Here is a tiny trained network, its code and every weight. The questions are about switching its units off for an input and a class, where a switched-off unit gives its printed mean instead of its output.

import numpy as np


def w(rows, s, z=0):
    codes = np.array(rows[::2]) - 128.0
    scale = np.full(codes.shape[1], s)
    scale[-1] = z or s
    return codes * scale


def norm(h):
    return h / np.sqrt((h * h).mean(-1, keepdims=True) + 1e-5)


def f(y):
    return np.maximum(y, 0)


def log_softmax(a):
    a = a - a.max(-1, keepdims=True)
    return a - np.log(np.exp(a).sum(-1, keepdims=True))


def net(x, mask):
    res = np.array(x, float).reshape(1, 7) / 4 @ E
    u = 0
    for l in range(3):
        y = f(norm(res) @ A[l][:, :-1].T + A[l][:, -1])
        res = res + np.where(mask[u : u + 8], y, B[l][:, -1]) @ B[l][:, :-1]
        u += 8
    return log_softmax(norm(res)[-1] @ U[:, :-1].T + U[:, -1])


A, B = {}, {}
E = w([
[124,129,133,125,126,130,129],'x0',
[128,127,135,129,128,128,129],'x1',
[129,204,151,203,37,92,125],'x2',
[116,37,100,139,69,79,174],'x3',
[132,126,124,133,128,131,128],'x4',
[2,129,105,188,196,97,240],'x5',
[129,127,128,132,130,128,128],'x6',
],0.0094)
A[0] = w([
[118,18,120,128,49,84,153,154],'0.n0',
[118,112,137,137,116,132,117,94],'0.n1',
[204,91,133,86,94,143,73,186],'0.n2',
[179,187,144,152,2,122,90,103],'0.n3',
[115,217,123,199,54,78,134,2],'0.n4',
[146,90,154,135,141,100,110,50],'0.n5',
[91,81,146,102,138,113,145,100],'0.n6',
[112,146,132,145,125,145,154,67],'0.n7',
],0.015,0.0045)
B[0] = w([
[78,47,86,88,62,31,95,223],'0.n0',
[150,125,100,132,124,161,107,132],'0.n1',
[57,118,144,101,44,237,183,236],'0.n2',
[206,163,116,163,215,7,66,248],'0.n3',
[79,120,144,76,34,249,167,213],'0.n4',
[150,129,66,126,107,155,167,137],'0.n5',
[151,119,65,125,163,166,160,167],'0.n6',
[158,70,228,150,136,134,135,146],'0.n7',
],0.015,0.013)
A[1] = w([
[127,148,131,185,171,149,139,113],'1.n0',
[139,83,115,121,255,77,112,142],'1.n1',
[138,124,112,183,126,65,122,74],'1.n2',
[146,199,135,160,165,240,185,7],'1.n3',
[149,115,88,97,176,161,112,44],'1.n4',
[167,188,149,150,194,175,119,66],'1.n5',
[39,164,153,182,85,96,157,79],'1.n6',
[206,141,114,145,158,99,135,136],'1.n7',
],0.02,0.0016)
B[1] = w([
[169,117,107,76,107,124,155,160],'1.n0',
[183,177,57,109,184,74,172,202],'1.n1',
[206,149,143,112,194,149,139,164],'1.n2',
[163,119,250,50,188,99,38,246],'1.n3',
[107,98,151,127,50,115,112,166],'1.n4',
[100,180,47,180,91,173,173,202],'1.n5',
[113,94,111,96,81,169,81,191],'1.n6',
[74,187,109,125,99,96,115,160],'1.n7',
],0.023,0.012)
A[2] = w([
[172,94,135,177,144,61,78,91],'2.n0',
[170,162,138,156,136,110,233,165],'2.n1',
[126,116,251,157,164,186,122,2],'2.n2',
[120,127,107,36,188,177,235,110],'2.n3',
[102,100,64,56,137,143,138,123],'2.n4',
[155,155,176,123,129,72,107,113],'2.n5',
[117,89,44,197,186,111,202,77],'2.n6',
[88,44,146,175,38,220,206,86],'2.n7',
],0.021,0.0028)
B[2] = w([
[163,168,139,106,180,91,169,169],'2.n0',
[137,111,153,119,129,189,96,173],'2.n1',
[5,131,168,83,170,131,44,206],'2.n2',
[146,74,98,127,90,19,133,225],'2.n3',
[152,157,168,175,150,183,141,250],'2.n4',
[123,54,88,119,161,126,144,211],'2.n5',
[21,166,187,183,146,161,111,175],'2.n6',
[217,97,93,182,80,215,223,228],'2.n7',
],0.026,0.012)
U = w([
[74,109,188,60,148,178,67,219],'0',
[195,113,93,82,171,37,141,202],'1',
[154,70,115,164,55,208,205,171],'2',
[53,125,144,224,176,84,177,6],'3',
[125,248,77,154,111,160,106,37],'4',
],0.017,0.0025)

Each question gives the input, the list of numbers given to net, and the class t.
The units are the neurons (one row each of A and B). Each row of codes is followed by its name. A weight is (code - 128) times the scale printed after its matrix; where a second scale follows, it is the last column's (A, B and U).
mask holds one flag per neuron, layer by layer. A switched-off neuron (its flag False) gives its mean, the last column of its row in B, instead of its output. The means were averaged over made-up inputs and are rounded, as every weight is.
A unit's drop is (log p(t) with every unit on - log p(t) with that unit switched off) / (log p(t) with every unit on - log p(t) with every unit switched off).
The circuit of an input: a set's keep is (log p(t) with only the set's units on - log p(t) with every unit switched off) / (log p(t) with every unit on - log p(t) with every unit switched off). Starting from the 12 units with the biggest drops (on a tie, the unit counted first), units are removed one at a time, each time the one whose removal leaves the highest keep (on an exact tie, the one counted first), for as long as the keep stays at least 0.8.
circuit, biggest first: the units of the circuit, biggest drop first
unit that matters most: the unit with the biggest drop
top k neurons: the k neurons with the biggest drops, biggest first
top k neurons in layer l: the k neurons of layer l with the biggest drops, biggest first
input [7,-8,8,-6,-2,-1,-5], class 4: circuit, biggest first -> [0.n0 1.n5]
input [-4,4,2,7,3,0,-5], class 1: unit that matters most -> 0.n2
input [7,-6,6,7,1,0,-2], class 1: top 2 neurons in layer 0 -> [0.n3 0.n2]
input [1,5,6,-2,-4,-2,-3], class 4: top 2 neurons -> [0.n3 0.n0]
input [0,-1,-3,5,1,7,2], class 3: circuit, biggest first -> [2.n6 1.n3]
input [1,5,-6,-2,6,1,-5], class 1: top 3 neurons -> [0.n4 0.n2 0.n0]
input [-8,-2,8,-1,-2,6,-3], class 0: circuit, biggest first -> [0.n0 1.n3]
input [5,7,-6,-5,-8,1,-6], class 1: top 2 neurons in layer 1 -> [1.n1 1.n3]
input [-4,1,0,3,3,7,4], class 3: circuit, biggest first -> [1.n3 2.n6]
input [-6,-4,5,-4,0,5,1], class 0: circuit, biggest first -> [0.n0 1.n3]
input [-3,-7,-6,8,3,7,-6], class 3: top 3 neurons -> [0.n2 2.n6 0.n4]
input [-7,6,7,-2,2,-2,7], class 4: top 3 neurons -> [0.n3 0.n0 0.n4]
input [-4,-2,2,-5,2,-8,3], class 4: top 3 neurons -> [0.n3 0.n0 0.n4]
input [-6,-3,-5,-1,-6,2,0], class 1: circuit, biggest first -> [0.n2]
input [2,-8,-7,5,-6,5,3], class 3: top 2 neurons -> [0.n2 2.n6]
input [0,1,2,2,0,0,-1], class 1: top 2 neurons -> [0.n3 0.n2]
input [5,2,0,-8,4,7,8], class 1: top 4 neurons -> [0.n2 0.n4 1.n1 0.n3]
input [1,5,4,-4,8,-7,-8], class 4: top 2 neurons -> [0.n3 0.n0]
input [3,-2,-4,3,6,5,6], class 3: top 4 neurons -> [0.n2 0.n4 2.n6 1.n3]
input [-6,-6,7,-8,-3,8,2], class 0: top 2 neurons -> [1.n3 0.n0]
input [-3,-6,-6,3,-7,1,7], class 3: top 4 neurons -> [0.n4 0.n2 1.n3 2.n6]
input [0,8,8,-6,-4,-1,-6], class 4: top 3 neurons -> [0.n3 0.n0 0.n2]
input [-3,-5,0,-7,0,8,-8], class 1: top 4 neurons in layer 0 -> [0.n2 0.n4 0.n3 0.n0]
input [7,6,7,3,6,-8,6], class 1: circuit, biggest first -> [0.n3]
input [-2,-1,0,-5,8,5,2], class 1: top 3 neurons in layer 0 -> [0.n2 0.n4 0.n3]
